Below are the code and all the weights of a small trained network. Each question names an input and a class and asks about switching units off, where a switched-off unit gives its printed mean instead of its output.

import numpy as np


def w(rows, s, z=0):
    codes = np.array(rows[::2]) - 128.0
    scale = np.full(codes.shape[1], s)
    scale[-1] = z or s
    return codes * scale


def f(y):
    return y / 2 * (1 + np.tanh(0.7978845608 * (y + 0.044715 * y**3)))


def log_softmax(a):
    a = a - a.max(-1, keepdims=True)
    return a - np.log(np.exp(a).sum(-1, keepdims=True))


def net(x, mask):
    res = np.array(x, float).reshape(1, 4) / 4 @ E
    y = f(res @ A[0][:, :-1].T + A[0][:, -1])
    res = res + np.where(mask, y, B[0][:, -1]) @ B[0][:, :-1]
    return log_softmax(res[-1] @ U[:, :-1].T + U[:, -1])


A, B = {}, {}
E = w([
[89,178,219,2,138],'x0',
[212,212,224,206,120],'x1',
[16,236,86,172,163],'x2',
[127,129,129,127,128],'x3',
],0.004)
A[0] = w([
[125,128,129,130,128,109],'N1',
[127,128,128,129,125,125],'N2',
[44,210,97,162,130,36],'N3',
[130,123,130,127,126,76],'N4',
[127,126,124,125,128,108],'N5',
[195,207,216,198,131,67],'N6',
[94,88,80,86,136,77],'N7',
[128,132,133,117,132,123],'N8',
[70,186,110,151,147,22],'N9',
[134,135,133,132,128,103],'N10',
[158,90,139,115,104,10],'N11',
[148,89,62,223,141,93],'N12',
[77,72,57,69,132,95],'N13',
[136,137,134,133,127,84],'N14',
[127,127,129,129,128,124],'N15',
[100,169,198,26,141,123],'N16',
[184,192,203,190,125,65],'N17',
[126,125,125,125,129,111],'N18',
[50,206,99,159,135,32],'N19',
[72,69,51,65,126,98],'N20',
[161,78,48,254,139,101],'N21',
[93,88,78,84,135,76],'N22',
[114,166,184,41,142,108],'N23',
[127,128,128,128,127,121],'N24',
[128,127,131,130,130,126],'N25',
[127,128,128,128,127,128],'N26',
[82,176,113,146,148,24],'N27',
[228,10,181,85,128,43],'N28',
[108,168,191,33,142,118],'N29',
],0.012,0.0013)
B[0] = w([
[131,132,128,129,127,125],'N1',
[127,123,131,126,129,128],'N2',
[179,122,100,61,157,199],'N3',
[131,132,126,126,129,121],'N4',
[130,129,129,130,129,125],'N5',
[88,136,172,193,207,253],'N6',
[119,139,150,161,159,172],'N7',
[129,130,126,130,122,129],'N8',
[164,127,108,90,145,164],'N9',
[126,129,130,129,132,126],'N10',
[149,131,112,106,141,133],'N11',
[106,119,123,129,36,211],'N12',
[107,143,165,179,182,213],'N13',
[127,131,131,132,133,124],'N14',
[130,128,127,130,128,127],'N15',
[106,114,116,142,33,238],'N16',
[99,139,164,181,189,226],'N17',
[130,128,129,130,130,126],'N18',
[176,120,102,66,156,192],'N19',
[104,142,170,184,188,223],'N20',
[95,113,115,135,4,251],'N21',
[116,137,153,160,161,174],'N22',
[113,114,116,141,54,210],'N23',
[130,129,129,128,128,127],'N24',
[126,130,125,129,129,128],'N25',
[129,127,128,128,128,128],'N26',
[157,127,115,98,141,151],'N27',
[202,137,73,21,183,235],'N28',
[107,114,115,140,43,225],'N29',
],0.036,0.0046)
U = w([
[95,102,118,143,2,218],'0',
[98,155,194,197,203,147],'1',
[220,130,80,27,161,2],'2',
],0.0079,0.00054)

Each question gives the input, the list of numbers given to net, and the class t.
The units are the neurons (one row each of A and B). Each row of codes is followed by its name. A weight is (code - 128) times the scale printed after its matrix; where a second scale follows, it is the last column's (A, B and U).
mask holds one flag per neuron, in row order. A switched-off neuron (its flag False) gives its mean, the last column of its row in B, instead of its output. The means were averaged over made-up inputs and are rounded, as every weight is.
A unit's drop is (log p(t) with every unit on - log p(t) with that unit switched off) / (log p(t) with every unit on - log p(t) with every unit switched off).
The circuit of an input: a set's keep is (log p(t) with only the set's units on - log p(t) with every unit switched off) / (log p(t) with every unit on - log p(t) with every unit switched off). Starting from the 12 units with the biggest drops (on a tie, the unit counted first), units are removed one at a time, each time the one whose removal leaves the highest keep (on an exact tie, the one counted first), for as long as the keep stays at least 0.8.
units of the circuit, in order: the units of the circuit, biggest drop first
unit that matters most: the unit with the biggest drop
k most important neurons: the k neurons with the biggest drops, biggest first
drop of u: that unit's drop, to one decimal
input [3,-7,7,5], class 1: unit that matters most : N20
input [-4,-6,-6,6], class 1: 3 most important neurons : N20, N13, N3
input [3,4,5,4], class 2: units of the circuit, in order : N3, N19
input [5,-7,-4,-2], class 1: 2 most important neurons : N20, N13
input [-4,4,-5,-2], class 2: 3 most important neurons : N28, N16, N29
input [-6,-4,8,-3], class 2: 2 most important neurons : N3, N19
input [4,7,-8,-5], class 2: 2 most important neurons : N28, N20
input [-1,7,-7,8], class 1: 3 most important neurons : N6, N17, N3
input [0,4,3,-8], class 1: 2 most important neurons : N28, N6
input [-5,-7,-3,1], class 1: 2 most important neurons : N20, N13
input [0,4,3,0], class 1: 2 most important neurons : N28, N6
input [6,3,8,-7], class 2: 2 most important neurons : N3, N19
input [-1,4,-8,-4], class 2: drop of N28 : 0.8
input [-4,7,2,3], class 1: drop of N6 : 0.2
input [-4,2,-6,0], class 2: drop of N28 : 1.2
input [-2,-5,6,-7], class 2: drop of N12 : 0.0
input [-4,8,-5,1], class 1: unit that matters most : N6
